Here is a tiny trained network, its code and every weight. The questions are about switching its units off for an input and a target symbol, where a switched-off unit gives its printed mean instead of its output.

import numpy as np


def w(rows, s, z=0):
    codes = np.array(rows[::2]) - 128.0
    scale = np.full(codes.shape[1], s)
    scale[-1] = z or s
    return codes * scale


def norm(h):
    return h / np.sqrt((h * h).mean(-1, keepdims=True) + 1e-5)


def f(y):
    return y / 2 * (1 + np.tanh(0.7978845608 * (y + 0.044715 * y**3)))


def softmax(a):
    e = np.exp(a - a.max(-1, keepdims=True))
    return e / e.sum(-1, keepdims=True)


def log_softmax(a):
    a = a - a.max(-1, keepdims=True)
    return a - np.log(np.exp(a).sum(-1, keepdims=True))


def net(x, mask):
    ids = ['θμπφψω'.index(c) for c in x.split()]
    T = len(ids)
    res = E[ids] + P[:T]
    u = 0
    for l in range(2):
        r = norm(res)
        for j in range(2):
            rows = slice(3 * j, 3 * j + 3)
            q, k, v = (r @ M[l][rows].T for M in (Q, K, V))
            z = softmax(np.where(np.tri(T) > 0, q @ k.T / 3**0.5, -1e9)) @ v
            o = O[l][rows]
            res = res + np.where(mask[u + j], z, o[:, -1]) @ o[:, :-1]
        u += 2
        y = f(norm(res) @ A[l][:, :-1].T + A[l][:, -1])
        res = res + np.where(mask[u : u + 4], y, B[l][:, -1]) @ B[l][:, :-1]
        u += 4
    return log_softmax(norm(res)[-1] @ U[:, :-1].T + U[:, -1])


Q, K, V, O, A, B = {}, {}, {}, {}, {}, {}
E = w([
[53,160,160,116,91,160,39,172],'θ',
[93,189,141,147,137,250,63,151],'μ',
[74,157,130,123,142,210,31,131],'π',
[89,150,169,25,83,142,31,148],'φ',
[142,123,129,190,197,51,60,129],'ψ',
[243,136,97,174,101,212,116,236],'ω',
],0.002)
P = w([
[133,236,85,120,127,90,149,109],'0',
[126,81,119,207,79,156,106,41],'1',
[131,164,194,114,157,119,149,129],'2',
[135,56,177,193,95,150,116,81],'3',
[136,130,222,100,177,122,148,146],'4',
[118,48,164,205,88,147,118,105],'5',
[148,134,213,86,175,111,149,157],'6',
[113,60,132,182,92,119,114,107],'7',
[165,147,174,73,187,88,144,158],'8',
[119,72,83,145,86,101,123,121],'9',
[160,159,99,57,172,85,160,158],'10',
[121,103,2,154,78,94,135,104],'11',
[151,204,93,54,177,84,141,155],'12',
],0.0022)
Q[0] = w([
[177,131,154,119,80,134,184,116],'L0H1',
[94,170,62,100,96,156,159,197],'L0H1',
[97,145,4,133,113,112,138,131],'L0H1',
[177,245,154,216,134,222,189,171],'L0H2',
[65,140,186,38,139,139,34,85],'L0H2',
[133,71,122,29,143,8,9,144],'L0H2',
],0.0028)
K[0] = w([
[106,159,151,157,136,120,102,55],'L0H1',
[110,129,85,136,148,96,119,139],'L0H1',
[170,159,64,121,129,109,182,183],'L0H1',
[143,141,175,86,18,253,97,156],'L0H2',
[95,118,172,201,201,121,174,123],'L0H2',
[174,51,90,198,211,23,159,103],'L0H2',
],0.0034)
V[0] = w([
[127,4,247,166,129,203,133,169],'L0H1',
[101,123,155,120,143,94,125,92],'L0H1',
[106,94,170,145,194,117,107,123],'L0H1',
[117,121,114,127,142,68,107,90],'L0H2',
[122,158,130,84,72,148,122,100],'L0H2',
[176,109,113,121,107,121,103,147],'L0H2',
],0.0029)
O[0] = w([
[141,215,4,144,99,96,125,118,216],'L0H1',
[170,137,105,152,119,156,97,176,144],'L0H1',
[140,175,66,100,134,171,69,116,254],'L0H1',
[129,170,133,137,140,178,123,148,196],'L0H2',
[107,45,131,58,156,108,91,149,43],'L0H2',
[131,187,162,103,134,87,122,135,159],'L0H2',
],0.0027,0.00071)
A[0] = w([
[235,235,190,141,179,121,254,177,118],'L0N1',
[41,132,151,51,163,206,166,108,116],'L0N2',
[113,192,144,151,173,159,187,152,2],'L0N3',
[162,109,63,170,185,193,94,127,90],'L0N4',
],0.0024,0.00092)
B[0] = w([
[25,119,136,179,131,179,152,169,254],'L0N1',
[255,203,137,130,154,66,110,101,107],'L0N2',
[126,107,130,164,107,139,198,86,63],'L0N3',
[116,109,154,98,69,62,75,72,214],'L0N4',
],0.0024,0.00066)
Q[1] = w([
[105,132,170,116,132,166,126,206],'L1H1',
[207,125,160,122,215,90,215,85],'L1H1',
[93,152,35,198,69,115,3,103],'L1H1',
[112,144,60,147,81,114,27,153],'L1H2',
[187,229,208,66,222,131,118,226],'L1H2',
[88,195,140,84,160,124,148,123],'L1H2',
],0.0065)
K[1] = w([
[121,139,162,177,179,95,112,106],'L1H1',
[96,118,212,125,119,178,134,123],'L1H1',
[173,139,42,116,125,111,145,171],'L1H1',
[158,138,2,100,130,84,133,156],'L1H2',
[124,109,151,173,173,91,118,108],'L1H2',
[82,153,186,126,174,83,106,100],'L1H2',
],0.0084)
V[1] = w([
[129,95,128,195,200,126,98,130],'L1H1',
[160,104,142,162,181,52,127,139],'L1H1',
[135,88,159,128,153,73,161,105],'L1H1',
[123,87,124,204,252,68,109,152],'L1H2',
[172,96,91,192,144,160,132,185],'L1H2',
[32,132,179,158,152,105,94,46],'L1H2',
],0.0037)
O[1] = w([
[220,128,94,82,174,74,176,113,226],'L1H1',
[197,203,79,148,134,69,83,103,156],'L1H1',
[109,156,78,111,107,111,69,127,80],'L1H1',
[113,242,81,24,155,159,151,242,254],'L1H2',
[96,137,194,3,225,117,132,148,162],'L1H2',
[125,127,24,151,117,106,207,151,234],'L1H2',
],0.0028,0.0025)
A[1] = w([
[95,70,86,153,96,142,145,107,62],'L1N1',
[221,166,62,164,117,90,100,77,4],'L1N2',
[141,101,255,29,159,101,85,101,42],'L1N3',
[100,98,164,133,123,178,156,168,81],'L1N4',
],0.0057,0.0024)
B[1] = w([
[134,203,152,90,183,83,173,230,118],'L1N1',
[87,75,3,58,50,54,119,43,246],'L1N2',
[212,53,99,186,199,202,92,125,239],'L1N3',
[63,59,85,67,114,60,140,63,96],'L1N4',
],0.0041,0.0014)
U = w([
[119,198,188,195,93,206,222,4,89],'θ',
[11,5,162,79,170,157,240,148,51],'μ',
[177,250,83,53,218,155,162,245,149],'π',
[89,148,250,243,2,75,25,221,66],'φ',
[130,103,9,97,45,44,72,17,159],'ψ',
[241,47,156,196,208,220,38,97,250],'ω',
],0.0034,0.0013)

Each question gives the input, a string of symbols that net reads in full, and the target symbol t.
The units are the heads (3 rows each of Q, K, V and O) and the neurons (one row each of A and B). Each row of codes is followed by its name. A weight is (code - 128) times the scale printed after its matrix; where a second scale follows, it is the last column's (O, A, B and U).
mask holds one flag per unit, layer by layer, with each layer's heads first. A switched-off unit (its flag False) gives its mean, the last column of its rows in O or B, instead of its output. The means were averaged over made-up inputs and are rounded, as every weight is.
A unit's drop is (log p(t) with every unit on - log p(t) with that unit switched off) / (log p(t) with every unit on - log p(t) with every unit switched off).
The circuit of an input: a set's keep is (log p(t) with only the set's units on - log p(t) with every unit switched off) / (log p(t) with every unit on - log p(t) with every unit switched off). Starting from all 12 units, units are removed one at a time, each time the one whose removal leaves the highest keep (on an exact tie, the one counted first), for as long as the keep stays at least 0.8.
circuit, biggest first: the units of the circuit, biggest drop first
most important unit: the unit with the biggest drop
top k neurons: the k neurons with the biggest drops, biggest first
k most important neurons of layer l: the k neurons of layer l with the biggest drops, biggest first
which heads matter: for each layer, one digit per head in row order, 1 if its drop is at least 0.15 and else 0, layers parted by /
input ω ω θ π φ π θ φ ω, target μ: which heads matter => 00 / 11
input ψ μ μ ψ ω φ ψ θ ψ ω ω ψ, target ω: which heads matter => 00 / 01
input φ π θ φ ψ φ φ φ ω θ ω ω, target ω: circuit, biggest first => [L1H2]
input φ ψ ψ ψ ψ θ, target ψ: which heads matter => 10 / 10
input ω θ ψ ψ ψ φ ψ ω θ ω ψ π, target ω: circuit, biggest first => [L1H2; L1N3]
input ψ ψ ψ ψ ψ φ π π φ π, target φ: which heads matter => 10 / 11
input ψ ω φ π ψ ω φ θ, target ω: circuit, biggest first => [L1H2; L1N3]
input ψ φ φ ψ φ π, target ψ: which heads matter => 00 / 01
input π θ μ θ θ, target φ: 2 most important neurons of layer 0 => [L0N2; L0N1]
input φ μ ω ψ ψ μ θ ω ψ μ, target ω: which heads matter => 10 / 01
input ψ ψ π ω ψ ψ ω φ θ μ, target φ: which heads matter => 10 / 11
input θ φ ψ π μ θ, target π: circuit, biggest first => [L1N1; L0H1; L1H2]
input φ ψ ψ π ψ ψ, target ψ: which heads matter => 10 / 00
input φ ψ ω ψ φ θ, target ψ: top neuron => [L0N1]
input θ φ φ φ, target φ: 3 most important neurons of layer 1 => [L1N1; L1N2; L1N3]
input θ ψ π μ, target ψ: which heads matter => 10 / 00
input φ ω θ θ, target ω: top 3 neurons => [L1N3; L0N1; L1N2]
input ω θ θ ω π, target ψ: which heads matter => 11 / 01
input θ θ μ, target θ: top 2 neurons => [L0N2; L1N3]
input θ ω π ψ ω ψ ψ μ, target ψ: circuit, biggest first => [L0H1; L1N2; L1H1]
input ψ ω μ φ φ π, target φ: most important unit => L0H1
